Below are the code and all the weights of a small trained network. Each question names an input and a class and asks about switching units off, where a switched-off unit gives its printed mean instead of its output.

import numpy as np


def w(rows, s, z=0):
    codes = np.array(rows[::2]) - 128.0
    scale = np.full(codes.shape[1], s)
    scale[-1] = z or s
    return codes * scale


def f(y):
    return np.maximum(y, 0)


def log_softmax(a):
    a = a - a.max(-1, keepdims=True)
    return a - np.log(np.exp(a).sum(-1, keepdims=True))


def net(x, mask):
    res = np.array(x, float).reshape(1, 6) / 4 @ E
    y = f(res @ A[0][:, :-1].T + A[0][:, -1])
    res = res + np.where(mask, y, B[0][:, -1]) @ B[0][:, :-1]
    return log_softmax(res[-1] @ U[:, :-1].T + U[:, -1])


A, B = {}, {}
E = w([
[156,3,152],'x0',
[125,128,128],'x1',
[127,130,131],'x2',
[211,121,49],'x3',
[127,128,127],'x4',
[127,125,127],'x5',
],0.0079)
A[0] = w([
[118,199,96,96],'n0',
[80,134,157,120],'n1',
[202,114,65,117],'n2',
[35,107,161,111],'n3',
[113,237,142,130],'n4',
[87,131,211,107],'n5',
[227,104,109,99],'n6',
[254,136,39,115],'n7',
[173,140,135,254],'n8',
[180,107,160,177],'n9',
[147,93,150,91],'n10',
[94,210,132,99],'n11',
[98,52,127,115],'n12',
[133,73,158,108],'n13',
],0.012,0.0069)
B[0] = w([
[175,70,54,175],'n0',
[133,174,164,165],'n1',
[133,165,182,209],'n2',
[151,209,234,185],'n3',
[145,66,48,212],'n4',
[226,167,228,182],'n5',
[140,130,147,196],'n6',
[137,223,237,254],'n7',
[3,136,132,244],'n8',
[72,113,78,191],'n9',
[198,84,94,150],'n10',
[181,90,48,184],'n11',
[157,59,44,180],'n12',
[167,62,63,171],'n13',
],0.007,0.0078)
U = w([
[178,223,202,59],'0',
[200,73,2,62],'1',
[1,146,103,254],'2',
],0.0095,0.0037)

Each question gives the input, the list of numbers given to net, and the class t.
The units are the neurons (one row each of A and B). Each row of codes is followed by its name. A weight is (code - 128) times the scale printed after its matrix; where a second scale follows, it is the last column's (A, B and U).
mask holds one flag per neuron, in row order. A switched-off neuron (its flag False) gives its mean, the last column of its row in B, instead of its output. The means were averaged over made-up inputs and are rounded, as every weight is.
A unit's drop is (log p(t) with every unit on - log p(t) with that unit switched off) / (log p(t) with every unit on - log p(t) with every unit switched off).
The circuit of an input: a set's keep is (log p(t) with only the set's units on - log p(t) with every unit switched off) / (log p(t) with every unit on - log p(t) with every unit switched off). Starting from the 12 units with the biggest drops (on a tie, the unit counted first), units are removed one at a time, each time the one whose removal leaves the highest keep (on an exact tie, the one counted first), for as long as the keep stays at least 0.8.
circuit, biggest first: the units of the circuit, biggest drop first
top k neurons: the k neurons with the biggest drops, biggest first
drop of u: that unit's drop, to one decimal
input [6,0,-4,7,-3,3], class 0: top neuron : (n7)
input [8,6,5,-2,6,-4], class 1: circuit, biggest first : (n12 n13)
input [-4,-8,0,0,7,-3], class 1: circuit, biggest first : (n7 n4)
input [2,1,1,-8,-2,6], class 0: top 2 neurons : (n5 n3)
input [-7,5,2,-4,-4,-7], class 1: circuit, biggest first : (n4 n11)
input [7,2,7,-4,2,-3], class 1: circuit, biggest first : (n12 n13)
input [8,-1,8,-6,3,0], class 1: top 3 neurons : (n12 n7 n13)
input [-8,-4,7,-6,8,-8], class 1: circuit, biggest first : (n4 n11)
input [-1,5,4,-8,-3,-8], class 0: top 2 neurons : (n5 n3)
input [3,5,3,-7,0,-8], class 0: drop of n1 : 0.0
input [-4,-6,-4,-1,-2,-4], class 1: drop of n7 : 0.3
input [4,-6,-7,5,1,8], class 2: drop of n5 : 0.4
